Here is a tiny trained network, its code and every weight. The questions are about switching its units off for an input and a class, where a switched-off unit gives its printed mean instead of its output.

import numpy as np


def w(rows, s, z=0):
    codes = np.array(rows[::2]) - 128.0
    scale = np.full(codes.shape[1], s)
    scale[-1] = z or s
    return codes * scale


def f(y):
    return np.maximum(y, 0)


def log_softmax(a):
    a = a - a.max(-1, keepdims=True)
    return a - np.log(np.exp(a).sum(-1, keepdims=True))


def net(x, mask):
    res = np.array(x, float).reshape(1, 7) / 4 @ E
    y = f(res @ A[0][:, :-1].T + A[0][:, -1])
    res = res + np.where(mask, y, B[0][:, -1]) @ B[0][:, :-1]
    return log_softmax(res[-1] @ U[:, :-1].T + U[:, -1])


A, B = {}, {}
E = w([
[121,127,134,139,147,127,111,133,126,123,102],'x0',
[158,197,170,37,97,139,101,89,140,212,94],'x1',
[136,126,127,121,117,135,139,126,128,130,140],'x2',
[85,201,138,117,209,174,71,61,48,138,245],'x3',
[176,163,182,116,143,81,70,211,162,82,188],'x4',
[145,59,164,178,82,114,54,55,136,123,156],'x5',
[176,55,62,114,164,142,61,162,108,190,148],'x6',
],0.013)
A[0] = w([
[190,190,61,84,194,122,203,178,141,143,84,89],'neuron 0',
[198,136,181,96,130,85,87,204,192,100,175,78],'neuron 1',
[228,60,10,116,162,128,79,166,95,215,123,64],'neuron 2',
[85,164,181,149,118,94,168,65,82,132,160,122],'neuron 3',
[165,186,170,101,89,122,98,102,168,208,96,42],'neuron 4',
[176,156,175,88,87,106,101,83,142,196,48,113],'neuron 5',
[103,62,79,116,117,140,180,56,100,189,61,56],'neuron 6',
[95,77,81,218,124,111,152,142,138,42,153,125],'neuron 7',
[177,33,206,162,67,88,43,2,159,116,136,36],'neuron 8',
[78,146,200,144,74,113,197,103,158,75,83,77],'neuron 9',
[152,75,152,142,33,71,182,193,212,175,29,4],'neuron 10',
[121,128,170,89,148,137,119,93,96,160,149,108],'neuron 11',
],0.009,0.0035)
B[0] = w([
[71,110,114,87,122,104,216,191,110,111,127,198],'neuron 0',
[36,133,66,185,70,214,40,128,121,83,53,196],'neuron 1',
[192,197,199,170,85,44,149,83,119,61,110,223],'neuron 2',
[154,184,153,178,143,153,117,159,107,98,108,181],'neuron 3',
[211,83,95,123,145,150,127,130,187,92,153,188],'neuron 4',
[196,113,50,123,137,138,146,140,171,138,154,199],'neuron 5',
[100,76,102,194,49,203,70,134,107,133,71,211],'neuron 6',
[160,80,105,114,177,150,137,118,221,123,199,215],'neuron 7',
[63,125,129,7,132,98,227,168,87,142,85,221],'neuron 8',
[191,148,182,117,60,92,113,90,141,93,98,205],'neuron 9',
[147,165,142,141,173,140,104,78,38,251,204,248],'neuron 10',
[140,112,106,90,161,133,115,95,104,79,178,171],'neuron 11',
],0.011,0.018)
U = w([
[120,203,164,123,226,179,59,90,14,186,214,254],'0',
[197,198,254,156,57,69,123,119,154,58,88,123],'1',
[59,108,85,161,40,243,40,148,127,105,66,37],'2',
[204,85,61,106,193,163,138,147,241,108,159,56],'3',
[57,138,125,51,140,104,221,206,100,139,86,143],'4',
],0.0093,0.0044)

Each question gives the input, the list of numbers given to net, and the class t.
The units are the neurons (one row each of A and B). Each row of codes is followed by its name. A weight is (code - 128) times the scale printed after its matrix; where a second scale follows, it is the last column's (A, B and U).
mask holds one flag per neuron, in row order. A switched-off neuron (its flag False) gives its mean, the last column of its row in B, instead of its output. The means were averaged over made-up inputs and are rounded, as every weight is.
A unit's drop is (log p(t) with every unit on - log p(t) with that unit switched off) / (log p(t) with every unit on - log p(t) with every unit switched off).
The circuit of an input: a set's keep is (log p(t) with only the set's units on - log p(t) with every unit switched off) / (log p(t) with every unit on - log p(t) with every unit switched off). Starting from all 12 units, units are removed one at a time, each time the one whose removal leaves the highest keep (on an exact tie, the one counted first), for as long as the keep stays at least 0.8.
circuit, biggest first: the units of the circuit, biggest drop first
unit that matters most: the unit with the biggest drop
top k neurons: the k neurons with the biggest drops, biggest first
drop when u is switched off: that unit's drop, to one decimal
input [2,-6,6,5,-4,8,0], class 4: top 2 neurons -> [neuron 8; neuron 10]
input [-3,1,-1,6,3,4,8], class 1: top 2 neurons -> [neuron 2; neuron 10]
input [-8,3,5,-1,-2,-7,-7], class 1: unit that matters most -> neuron 9
input [-1,6,-6,-7,-4,-6,7], class 0: top 3 neurons -> [neuron 10; neuron 9; neuron 8]
input [-3,7,8,0,-7,3,7], class 1: top 3 neurons -> [neuron 2; neuron 1; neuron 7]
input [8,-1,2,4,6,-2,-1], class 2: top 2 neurons -> [neuron 10; neuron 1]
input [1,-6,-2,-1,4,5,-2], class 3: top 2 neurons -> [neuron 7; neuron 6]
input [-2,-7,7,5,-7,5,3], class 2: top 4 neurons -> [neuron 6; neuron 10; neuron 5; neuron 4]
input [-3,6,-8,-7,-3,-6,-1], class 0: top 3 neurons -> [neuron 10; neuron 8; neuron 7]
input [-1,6,8,0,2,3,4], class 3: top 2 neurons -> [neuron 5; neuron 4]
input [-6,1,-4,3,2,-3,4], class 1: circuit, biggest first -> [neuron 10; neuron 2]
input [-2,7,2,6,-2,6,5], class 3: circuit, biggest first -> [neuron 10; neuron 4]
input [-1,-3,-5,3,-6,-4,-2], class 2: top 2 neurons -> [neuron 10; neuron 8]
input [0,-6,6,2,8,5,-7], class 2: top 2 neurons -> [neuron 1; neuron 2]
input [3,-4,-7,-1,-1,8,3], class 4: unit that matters most -> neuron 8
input [-6,-8,0,-8,5,1,-8], class 0: top 2 neurons -> [neuron 10; neuron 2]
input [6,3,-5,5,-7,5,6], class 2: top 2 neurons -> [neuron 6; neuron 10]
input [-6,-6,7,1,8,-8,6], class 2: drop when neuron 1 is switched off -> 1.7
input [8,3,-3,-7,-2,2,1], class 0: drop when neuron 10 is switched off -> 1.4
input [-2,-1,2,6,-4,-1,-8], class 1: drop when neuron 9 is switched off -> 0.3
input [8,-7,-3,-5,4,-4,-4], class 3: unit that matters most -> neuron 7
